Below is a small trained network, with its code and all its weights. Each question gives an input and a class and asks what happens when units are switched off, that is, made to give their printed mean instead of their output.

import numpy as np


def w(rows, s, z=0):
    codes = np.array(rows[::2]) - 128.0
    scale = np.full(codes.shape[1], s)
    scale[-1] = z or s
    return codes * scale


def f(y):
    return np.maximum(y, 0)


def log_softmax(a):
    a = a - a.max(-1, keepdims=True)
    return a - np.log(np.exp(a).sum(-1, keepdims=True))


def net(x, mask):
    res = np.array(x, float).reshape(1, 6) / 4 @ E
    y = f(res @ A[0][:, :-1].T + A[0][:, -1])
    res = res + np.where(mask, y, B[0][:, -1]) @ B[0][:, :-1]
    return log_softmax(res[-1] @ U[:, :-1].T + U[:, -1])


A, B = {}, {}
E = w([
[220,81,129,102,133,163,46,102,131,60,58,218],'x0',
[126,194,88,150,255,50,119,123,183,213,144,191],'x1',
[158,160,137,122,154,102,206,169,187,50,129,96],'x2',
[33,189,100,46,176,167,48,128,115,63,149,146],'x3',
[208,194,176,29,149,103,140,43,94,185,65,97],'x4',
[81,80,168,155,207,134,138,104,96,114,77,83],'x5',
],0.012)
A[0] = w([
[153,143,114,207,194,66,112,144,172,166,133,141,12],'N1',
[87,63,177,185,238,89,120,114,74,87,73,102,16],'N2',
[179,164,110,133,214,102,182,194,211,46,116,102,106],'N3',
[111,69,61,163,126,204,57,96,78,254,133,139,53],'N4',
[99,60,51,207,146,126,73,234,158,108,154,145,3],'N5',
[165,162,162,109,195,119,138,122,171,178,114,171,46],'N6',
[63,84,94,203,114,97,142,118,185,95,134,177,73],'N7',
[142,232,115,213,192,133,36,128,130,117,147,129,55],'N8',
[210,58,136,224,112,118,201,110,174,208,109,151,20],'N9',
[185,54,188,117,141,88,49,106,192,59,89,218,34],'N10',
[172,146,123,137,132,107,161,177,154,41,89,77,20],'N11',
[208,178,39,81,37,103,108,178,149,145,223,184,30],'N12',
],0.0085,0.0051)
B[0] = w([
[128,50,193,197,63,148,71,137,81,86,125,68,198],'N1',
[151,71,70,184,202,206,187,15,150,162,191,165,202],'N2',
[119,123,133,111,128,90,157,174,135,128,89,234,225],'N3',
[101,161,141,196,97,41,161,130,90,87,61,223,208],'N4',
[205,186,123,68,155,127,89,95,60,170,72,81,247],'N5',
[175,116,125,147,83,150,100,148,64,132,96,65,196],'N6',
[192,164,165,120,129,98,143,138,106,151,125,85,212],'N7',
[87,125,167,196,84,194,62,114,97,41,107,69,201],'N8',
[78,180,41,70,159,182,2,172,130,105,153,135,218],'N9',
[73,152,189,156,131,77,129,191,160,188,225,50,248],'N10',
[98,127,166,134,140,90,192,101,87,75,79,177,177],'N11',
[164,73,103,196,189,168,162,45,145,141,192,156,228],'N12',
],0.0097,0.014)
U = w([
[162,29,167,139,20,206,130,160,80,36,116,84,222],'0',
[185,88,80,164,207,166,174,61,156,168,187,188,38],'1',
[251,198,171,27,184,76,111,73,95,208,56,104,74],'2',
[37,184,59,43,196,180,41,163,139,65,153,180,215],'3',
[120,138,127,167,134,19,158,162,124,124,69,254,1],'4',
[42,166,150,169,141,43,185,195,156,219,218,51,210],'5',
],0.013,0.0073)

Each question gives the input, the list of numbers given to net, and the class t.
The units are the neurons (one row each of A and B). Each row of codes is followed by its name. A weight is (code - 128) times the scale printed after its matrix; where a second scale follows, it is the last column's (A, B and U).
mask holds one flag per neuron, in row order. A switched-off neuron (its flag False) gives its mean, the last column of its row in B, instead of its output. The means were averaged over made-up inputs and are rounded, as every weight is.
A unit's drop is (log p(t) with every unit on - log p(t) with that unit switched off) / (log p(t) with every unit on - log p(t) with every unit switched off).
The circuit of an input: a set's keep is (log p(t) with only the set's units on - log p(t) with every unit switched off) / (log p(t) with every unit on - log p(t) with every unit switched off). Starting from all 12 units, units are removed one at a time, each time the one whose removal leaves the highest keep (on an exact tie, the one counted first), for as long as the keep stays at least 0.8.
units of the circuit, in order: the units of the circuit, biggest drop first
unit that matters most: the unit with the biggest drop
k most important neurons: the k neurons with the biggest drops, biggest first
drop of u: that unit's drop, to one decimal
input [-6,1,8,0,1,-8], class 1: 2 most important neurons	(N12, N4)
input [4,0,2,-3,-2,4], class 1: units of the circuit, in order	(N2)
input [-1,6,-3,3,-4,-3], class 0: units of the circuit, in order	(N8, N1)
input [-5,3,5,1,-1,6], class 1: 2 most important neurons	(N2, N10)
input [2,0,-6,6,5,0], class 3: 2 most important neurons	(N5, N7)
input [2,3,-4,-4,-6,-2], class 2: 2 most important neurons	(N5, N7)
input [2,8,-1,3,-3,-7], class 0: units of the circuit, in order	(N8, N1)
input [-7,-2,1,4,3,-7], class 1: 2 most important neurons	(N10, N12)
input [-6,6,3,-2,-3,-2], class 0: units of the circuit, in order	(N1, N10)
input [7,3,-8,1,-6,-8], class 1: 2 most important neurons	(N12, N3)
input [6,-2,2,3,4,-3], class 5: 3 most important neurons	(N10, N5, N9)
input [5,-4,-3,1,2,-5], class 1: units of the circuit, in order	(N12, N1)
input [7,0,7,6,4,0], class 4: 2 most important neurons	(N3, N9)
input [1,-7,3,-3,2,-8], class 1: unit that matters most	N12
input [2,8,2,5,-2,-6], class 0: units of the circuit, in order	(N8, N1)
input [-1,-3,-8,6,-3,3], class 4: 2 most important neurons	(N4, N9)
input [4,8,5,8,6,8], class 0: units of the circuit, in order	(N8, N6)
input [-8,6,3,8,-1,-2], class 3: 3 most important neurons	(N10, N8, N3)
input [-8,6,-7,4,6,-8], class 1: 3 most important neurons	(N12, N10, N5)
input [7,5,2,-8,-2,-7], class 3: unit that matters most	N9
input [-3,-5,7,-2,6,-1], class 4: 2 most important neurons	(N5, N11)
input [-4,3,-1,-8,-7,7], class 3: 2 most important neurons	(N9, N12)
input [-7,8,-4,6,-7,-3], class 0: 3 most important neurons	(N8, N1, N10)
input [7,-6,3,8,0,-5], class 3: 3 most important neurons	(N1, N6, N7)
input [-2,-5,-5,-6,-2,-3], class 3: units of the circuit, in order	(N9, N1)
input [-7,3,5,-4,-7,-3], class 2: units of the circuit, in order	(N5, N10)
input [-2,4,4,5,2,8], class 1: unit that matters most	N2
input [3,0,-5,1,-7,3], class 2: drop of N5	0.7
input [-1,0,8,2,2,-3], class 4: drop of N4	0.0
input [5,4,4,6,-8,-8], class 1: drop of N6	0.1
